[[-16  44  -3]
 [  0 -51  73]
 [-28  59  53]
 [ -1 -11  35]
 [-55   2 -16]]
->
[-16 -51  53]

[[ 86 -87]
 [-17  69]
 [ -8 -48]
 [-19  44]]
->
[86 69]

[[ 7 15]
 [-9 74]
 [-2  5]]
->
[ 7 74]

[[-65  -3]
 [ -3  -2]
 [-22   1]
 [ -6   6]]
->
[-65  -2]

[[  4 -72   7 -10]
 [ -4 -46  -9  -1]
 [  1 -21   1   0]]
->
[  4 -46   1]

[[ 2 42 68 70]
 [ 0  0  9 60]
 [33 68 70 69]
 [ 3 50 69 70]]
->
[ 2  0 70 70]

[[-75  11]
 [ 69   3]]
->
[-75   3]

[[71 23]
 [46 44]]
->
[71 44]

[[-10  22  16  44 -59]
 [ -3  15   4  80 -17]
 [-27  16  20 -29 -26]]
->
[-10  15  20]
---
[[ 52  28 -18   1]
 [-23 -50 -13   1]
 [-38  74  35   1]
 [-40 -50  35   1]
 [-40 -50  35   1]
 [-40 -50  35   1]
 [-19 -48 -48 -28]
 [-40 -50  35   1]
 [-40 -37  35 -59]]
->
[[ 52  28 -18   1]
 [-38  74  35   1]
 [-40 -50  35   1]
 [-19 -48 -48 -28]
 [-40 -37  35 -59]]

[[-51  -8]
 [-31   3]
 [ 81   0]
 [ 45   5]
 [ 85   0]
 [ -3   2]
 [ 28  18]
 [ 68  -4]
 [ 30   7]
 [-30   6]
 [-13  -3]]
->
[[-51  -8]
 [ 81   0]
 [ 85   0]
 [ 28  18]
 [ 30   7]
 [-13  -3]]

[[ 56  76]
 [-57 -25]]
->
[[56 76]]

[[ -2   0 -32 -17   0 -32 -10 -11]
 [  6 -13  28  20  33  33   0   0]
 [  0  27 -35 -17 -41 -44 -18 -10]
 [  0 -33  79  41  83  77  35   0]]
->
[[ -2   0 -32 -17   0 -32 -10 -11]
 [  0  27 -35 -17 -41 -44 -18 -10]]

[[-27   4 -14 -27 -23  -8  -4  10  -8  21  21  13  -4 -11   7  -5]
 [-25   8  -1 -14  37  12 -17   4  12  -2  21  18  -9 -14   1 -40]
 [ -4   0  -7 -14 -78 -25  21   2 -27  27   1 -21  25  16   5  53]
 [-24  13   8 -20 -33  -8   8   0 -13  14  18 -23  37  17   2  22]
 [-25  18  21  -5  59  22 -15  -5  17 -17  21  -6  20   4  -5 -37]
 [ 25   6  34  31  36  15   8 -18  10 -31 -19 -38  35  30 -11  12]]
->
[[-27   4 -14 -27 -23  -8  -4  10  -8  21  21  13  -4 -11   7  -5]
 [ -4   0  -7 -14 -78 -25  21   2 -27  27   1 -21  25  16   5  53]
 [-25  18  21  -5  59  22 -15  -5  17 -17  21  -6  20   4  -5 -37]]

[[-63 -10 -72  -3 -38  -2]
 [  1  11  -1  -2  -2  20]
 [ -7 -22  -9  -4 -13 -28]
 [  0   8   4  -5   1  16]
 [  4 -12   9   3   3 -21]
 [  3  11 -11  -2   0  20]]
->
[[-63 -10 -72  -3 -38  -2]
 [ -7 -22  -9  -4 -13 -28]
 [  4 -12   9   3   3 -21]]

[[-20 -16  17  -2  -6   6]
 [  3 -14  33 -20 -10  -6]
 [-10 -26   3  29   3  15]
 [-20 -24  -5 -54  -3   4]
 [  9   4 -26  58  10  34]
 [  3  28  -4  70  -3  -3]]
->
[[-20 -16  17  -2  -6   6]
 [-10 -26   3  29   3  15]
 [  9   4 -26  58  10  34]]

[[ 57   1  60 -27 -37  -7 -31 -33 -12]
 [ 38   0  60  -9   0 -31 -14 -29 -19]
 [ 41  14  46 -15 -17   8 -23 -31   6]
 [ 64   1  57 -33 -47  -5 -36 -33 -14]
 [ 64   5  54 -34 -46   2 -38 -34  -8]]
->
[[ 57   1  60 -27 -37  -7 -31 -33 -12]
 [ 41  14  46 -15 -17   8 -23 -31   6]
 [ 64   5  54 -34 -46   2 -38 -34  -8]]

[[-87  52]
 [ 61   4]
 [ 39  40]
 [ 30 -74]]
->
[[-87  52]
 [ 39  40]]
---
[[-85 -32  68  45]
 [-63  -5 -16  23]
 [-69 -43   1  43]
 [ 11  39   4  47]
 [-72 -24  34 -29]]
->
[[ -5 -16]
 [-43   1]]

[[ 67  14   8   5]
 [-12 -29 -23 -21]
 [  3  -2 -11   4]
 [ 22  39   9  10]
 [ 51 -78  25  20]]
->
[[-29 -23]
 [ -2 -11]]

[[ 42 -84  34 -82  66]
 [ 56 -14 -71   4 -44]
 [-62  54  44  38   3]
 [ 61 -43  -3 -22  24]
 [ 20 -16  20  -1  25]]
->
[[-14 -71]
 [ 54  44]]

[[ -1  12 -12  41]
 [-14 -34   7  -6]
 [-13 -32 -65  68]
 [ 14  -2   5 -15]]
->
[[-34   7]
 [-32 -65]]

[[-19  17  47]
 [ 34 -24 -84]
 [ 21 -39  -2]]
->
[[-24 -84]
 [-39  -2]]

[[-26 -29   5  26]
 [ 12   6  40 -75]
 [-20 -37  -4  53]]
->
[[  6  40]
 [-37  -4]]

[[  3  63  21]
 [ 15  25   6]
 [ -3 -30   8]
 [ 11   8  12]]
->
[[ 25   6]
 [-30   8]]
---
[[-47  53 -74 -10]
 [-47 -13  59  11]
 [-20 -16  37  -4]
 [ 48 -20 -17 -27]
 [ 86  -2 -71  69]]
->
[[-47 -13  59]
 [-20 -16  37]]

[[-47  -3 -30]
 [  1   9   3]
 [ 65  10  32]
 [  8  13   2]]
->
[[ 1  9  3]
 [65 10 32]]

[[54  0 19 45]
 [14 54 20 49]
 [68 14 27 65]]
->
[[14 54 20]
 [68 14 27]]

[[-48 -26  41]
 [-41  31 -38]
 [ 36  60 -70]]
->
[[-41  31 -38]
 [ 36  60 -70]]

[[-27 -84 -31  -8]
 [-39   1 -14  -8]
 [-27   1 -14  -8]
 [-16 -24  61  13]
 [-13  21 -11  -8]]
->
[[-39   1 -14]
 [-27   1 -14]]

[[-11 -44 -63  29  23]
 [-57 -41 -32  10 -52]
 [-25 -28  -7  49 -35]
 [-62 -34  18 -17   0]
 [ -1 -67 -57  -4  11]]
->
[[-57 -41 -32]
 [-25 -28  -7]]

[[ 12 -28  76 -11]
 [-16   7 -24  26]
 [-40  30  -5 -51]
 [-13 -42 -41 -72]]
->
[[-16   7 -24]
 [-40  30  -5]]
---
[[ -9  51 -34  25  -9]
 [-13 -74  46 -29  -8]]
->
[[ -9  -8]
 [ 25 -29]
 [-34  46]
 [ 51 -74]
 [ -9 -13]]

[[ -6  -2   7   0   4  -6   9   4  -4   0]
 [-36   6  -2 -66  -3  -3   4   7  10   0]
 [-18  -1   6  10   3 -18  17 -16   3  -3]
 [ 14  -9  -2 -14  -6  -1   0   0 -11  -4]]
->
[[  0   0  -3  -4]
 [ -4  10   3 -11]
 [  4   7 -16   0]
 [  9   4  17   0]
 [ -6  -3 -18  -1]
 [  4  -3   3  -6]
 [  0 -66  10 -14]
 [  7  -2   6  -2]
 [ -2   6  -1  -9]
 [ -6 -36 -18  14]]

[[  1  -2   0   3]
 [  1  -2   3   0]
 [  0   1  -6   1]
 [  0 -39  67 -16]
 [ -1  -1  -1  -1]
 [ -2   4   4  -2]]
->
[[  3   0   1 -16  -1  -2]
 [  0   3  -6  67  -1   4]
 [ -2  -2   1 -39  -1   4]
 [  1   1   0   0  -1  -2]]

[[  8 -15   6   2 -27   3  -9  13]
 [  3 -11   2  -1 -12   2  -3   6]
 [ 10  -6   5   0 -14   8 -11   9]
 [ 16  -6   4  -2 -42   6 -12  20]
 [  9  -1  -4  -4 -62  -2  -3  19]
 [-10  -7  -2   0  -1 -14   6  -3]
 [-23  18 -13  -1  46 -19  21 -26]]
->
[[ 13   6   9  20  19  -3 -26]
 [ -9  -3 -11 -12  -3   6  21]
 [  3   2   8   6  -2 -14 -19]
 [-27 -12 -14 -42 -62  -1  46]
 [  2  -1   0  -2  -4   0  -1]
 [  6   2   5   4  -4  -2 -13]
 [-15 -11  -6  -6  -1  -7  18]
 [  8   3  10  16   9 -10 -23]]

[[-13  -7  -7]
 [-37  -4 -35]
 [ 74  11  84]
 [ 56  11  64]
 [ 38  14  36]
 [ 18   1  29]
 [ 54  -2  55]]
->
[[ -7 -35  84  64  36  29  55]
 [ -7  -4  11  11  14   1  -2]
 [-13 -37  74  56  38  18  54]]

[[ 24  18 -34  65  77  16 -36   1]
 [ -1  29 -34   6 -29  48 -50  65]
 [  0  29 -34   6 -29  45 -44  67]]
->
[[  1  65  67]
 [-36 -50 -44]
 [ 16  48  45]
 [ 77 -29 -29]
 [ 65   6   6]
 [-34 -34 -34]
 [ 18  29  29]
 [ 24  -1   0]]

[[-27  12  10  16  22 -28   9  -6   5  -2  14]
 [-13   4   5   5   8 -13   3  -2   2   2   5]
 [-64  27  27  33  42 -64  20 -10  11  -2  32]]
->
[[ 14   5  32]
 [ -2   2  -2]
 [  5   2  11]
 [ -6  -2 -10]
 [  9   3  20]
 [-28 -13 -64]
 [ 22   8  42]
 [ 16   5  33]
 [ 10   5  27]
 [ 12   4  27]
 [-27 -13 -64]]

[[-67  -1 -16  47   9 -67 -69 -39]
 [ 67 -13 -54  44 -16 -18  51   0]
 [ 49  63  47 -31 -51  -3  36  54]
 [-59  25  70  73  10 -63  63  41]
 [-69 -20  33 -51  48   0  61 -67]
 [ 31  70  -4 -63  42  32  54  14]
 [-72  62 -39  65  29  48  19 -71]
 [-17  27 -42 -44  -1  42   5   4]
 [ 40  61  49 -64 -68  -8  65 -63]
 [ 71 -24  14 -22 -24  61 -64  55]
 [ 41  47 -57  59  68  26 -32 -45]]
->
[[-39   0  54  41 -67  14 -71   4 -63  55 -45]
 [-69  51  36  63  61  54  19   5  65 -64 -32]
 [-67 -18  -3 -63   0  32  48  42  -8  61  26]
 [  9 -16 -51  10  48  42  29  -1 -68 -24  68]
 [ 47  44 -31  73 -51 -63  65 -44 -64 -22  59]
 [-16 -54  47  70  33  -4 -39 -42  49  14 -57]
 [ -1 -13  63  25 -20  70  62  27  61 -24  47]
 [-67  67  49 -59 -69  31 -72 -17  40  71  41]]
